Below is a small trained network, with its code and all its weights. Each question gives an input and a target symbol and asks what happens when units are switched off, that is, made to give their printed mean instead of their output.

import numpy as np


def w(rows, s, z=0):
    codes = np.array(rows[::2]) - 128.0
    scale = np.full(codes.shape[1], s)
    scale[-1] = z or s
    return codes * scale


def f(y):
    return y / 2 * (1 + np.tanh(0.7978845608 * (y + 0.044715 * y**3)))


def softmax(a):
    e = np.exp(a - a.max(-1, keepdims=True))
    return e / e.sum(-1, keepdims=True)


def log_softmax(a):
    a = a - a.max(-1, keepdims=True)
    return a - np.log(np.exp(a).sum(-1, keepdims=True))


def net(x, mask):
    ids = ['ΔΞαγζμ'.index(c) for c in x.split()]
    T = len(ids)
    res = E[ids] + P[:T]
    q, k, v = (res @ M[0].T for M in (Q, K, V))
    z = softmax(np.where(np.tri(T) > 0, q @ k.T / 3**0.5, -1e9)) @ v
    res = res + np.where(mask[0], z, O[0][:, -1]) @ O[0][:, :-1]
    y = f(res @ A[0][:, :-1].T + A[0][:, -1])
    res = res + np.where(mask[1:9], y, B[0][:, -1]) @ B[0][:, :-1]
    return log_softmax(res[-1] @ U[:, :-1].T + U[:, -1])


Q, K, V, O, A, B = {}, {}, {}, {}, {}, {}
E = w([
[39,117,160,164,93],'Δ',
[92,116,111,113,184],'Ξ',
[6,113,78,60,117],'α',
[152,196,179,199,122],'γ',
[120,155,123,113,123],'ζ',
[126,130,124,177,225],'μ',
],0.014)
P = w([
[94,247,162,100,130],'0',
[66,134,92,129,149],'1',
[102,133,102,129,114],'2',
[91,122,133,145,121],'3',
[98,126,143,144,120],'4',
[105,129,143,148,130],'5',
[127,136,133,145,155],'6',
[113,140,138,145,141],'7',
[118,151,132,143,128],'8',
[119,137,134,153,157],'9',
],0.012)
Q[0] = w([
[178,88,82,158,111],'head 0',
[82,205,175,117,200],'head 0',
[60,252,74,166,135],'head 0',
],0.015)
K[0] = w([
[164,66,72,109,113],'head 0',
[184,246,120,70,120],'head 0',
[60,248,110,58,164],'head 0',
],0.013)
V[0] = w([
[166,176,73,22,176],'head 0',
[7,53,146,76,99],'head 0',
[155,156,127,91,18],'head 0',
],0.017)
O[0] = w([
[67,79,204,133,92,253],'head 0',
[196,105,127,136,247,255],'head 0',
[88,125,82,223,165,112],'head 0',
],0.015,0.0074)
A[0] = w([
[120,89,95,116,131,155],'neuron 0',
[128,148,66,145,102,155],'neuron 1',
[138,85,122,146,154,108],'neuron 2',
[171,160,147,184,83,128],'neuron 3',
[133,77,166,108,97,154],'neuron 4',
[80,168,8,97,102,24],'neuron 5',
[101,225,135,115,136,213],'neuron 6',
[190,166,196,189,107,7],'neuron 7',
],0.014,0.0013)
B[0] = w([
[114,86,123,120,146,149],'neuron 0',
[251,117,51,117,118,156],'neuron 1',
[143,136,105,96,60,246],'neuron 2',
[191,135,170,155,196,146],'neuron 3',
[179,198,113,82,196,199],'neuron 4',
[179,143,221,155,202,198],'neuron 5',
[91,79,54,128,91,179],'neuron 6',
[139,90,90,211,57,156],'neuron 7',
],0.012,0.014)
U = w([
[190,130,72,106,85,141],'Δ',
[152,204,2,178,201,46],'Ξ',
[167,163,172,157,249,251],'α',
[207,150,117,196,125,228],'γ',
[197,12,90,125,125,7],'ζ',
[88,167,90,201,166,116],'μ',
],0.0054,0.0028)

Each question gives the input, a string of symbols that net reads in full, and the target symbol t.
The units are the heads (3 rows each of Q, K, V and O) and the neurons (one row each of A and B). Each row of codes is followed by its name. A weight is (code - 128) times the scale printed after its matrix; where a second scale follows, it is the last column's (O, A, B and U).
mask holds one flag per unit, heads first, then neurons. A switched-off unit (its flag False) gives its mean, the last column of its rows in O or B, instead of its output. The means were averaged over made-up inputs and are rounded, as every weight is.
A unit's drop is (log p(t) with every unit on - log p(t) with that unit switched off) / (log p(t) with every unit on - log p(t) with every unit switched off).
The circuit of an input: a set's keep is (log p(t) with only the set's units on - log p(t) with every unit switched off) / (log p(t) with every unit on - log p(t) with every unit switched off). Starting from all 9 units, units are removed one at a time, each time the one whose removal leaves the highest keep (on an exact tie, the one counted first), for as long as the keep stays at least 0.8.
circuit, biggest first: the units of the circuit, biggest drop first
most important unit: the unit with the biggest drop
top k neurons: the k neurons with the biggest drops, biggest first
drop of u: that unit's drop, to one decimal
input γ Δ Ξ, target γ: circuit, biggest first -> (neuron 5; head 0; neuron 1)
input ζ Ξ μ, target μ: top neuron -> (neuron 5)
input μ γ α Ξ α α α ζ, target Δ: top 2 neurons -> (neuron 5; neuron 3)
input μ μ α, target α: top 2 neurons -> (neuron 4; neuron 2)
input γ Ξ γ α α Ξ Δ Δ μ Ξ, target γ: circuit, biggest first -> (head 0; neuron 5; neuron 1)
input μ γ α, target α: circuit, biggest first -> (neuron 5; neuron 4; neuron 2; head 0)
input α μ α α Δ ζ ζ μ α ζ, target ζ: top 4 neurons -> (neuron 2; neuron 4; neuron 5; neuron 7)
input μ γ ζ γ, target Δ: top 3 neurons -> (neuron 5; neuron 6; neuron 7)
input γ μ μ, target γ: top 3 neurons -> (neuron 1; neuron 5; neuron 6)
input μ Ξ Δ μ α μ α, target Δ: top 2 neurons -> (neuron 3; neuron 6)
input ζ α α γ ζ Δ μ ζ Δ Δ, target μ: top 2 neurons -> (neuron 5; neuron 1)
input μ Ξ μ Δ μ, target Δ: drop of head 0 -> 0.8
input μ μ γ Ξ μ ζ ζ μ ζ μ, target Δ: drop of head 0 -> 0.7
input α μ γ α Δ α α Δ ζ γ, target ζ: drop of neuron 4 -> 0.2
input α α Δ μ, target ζ: most important unit -> neuron 2
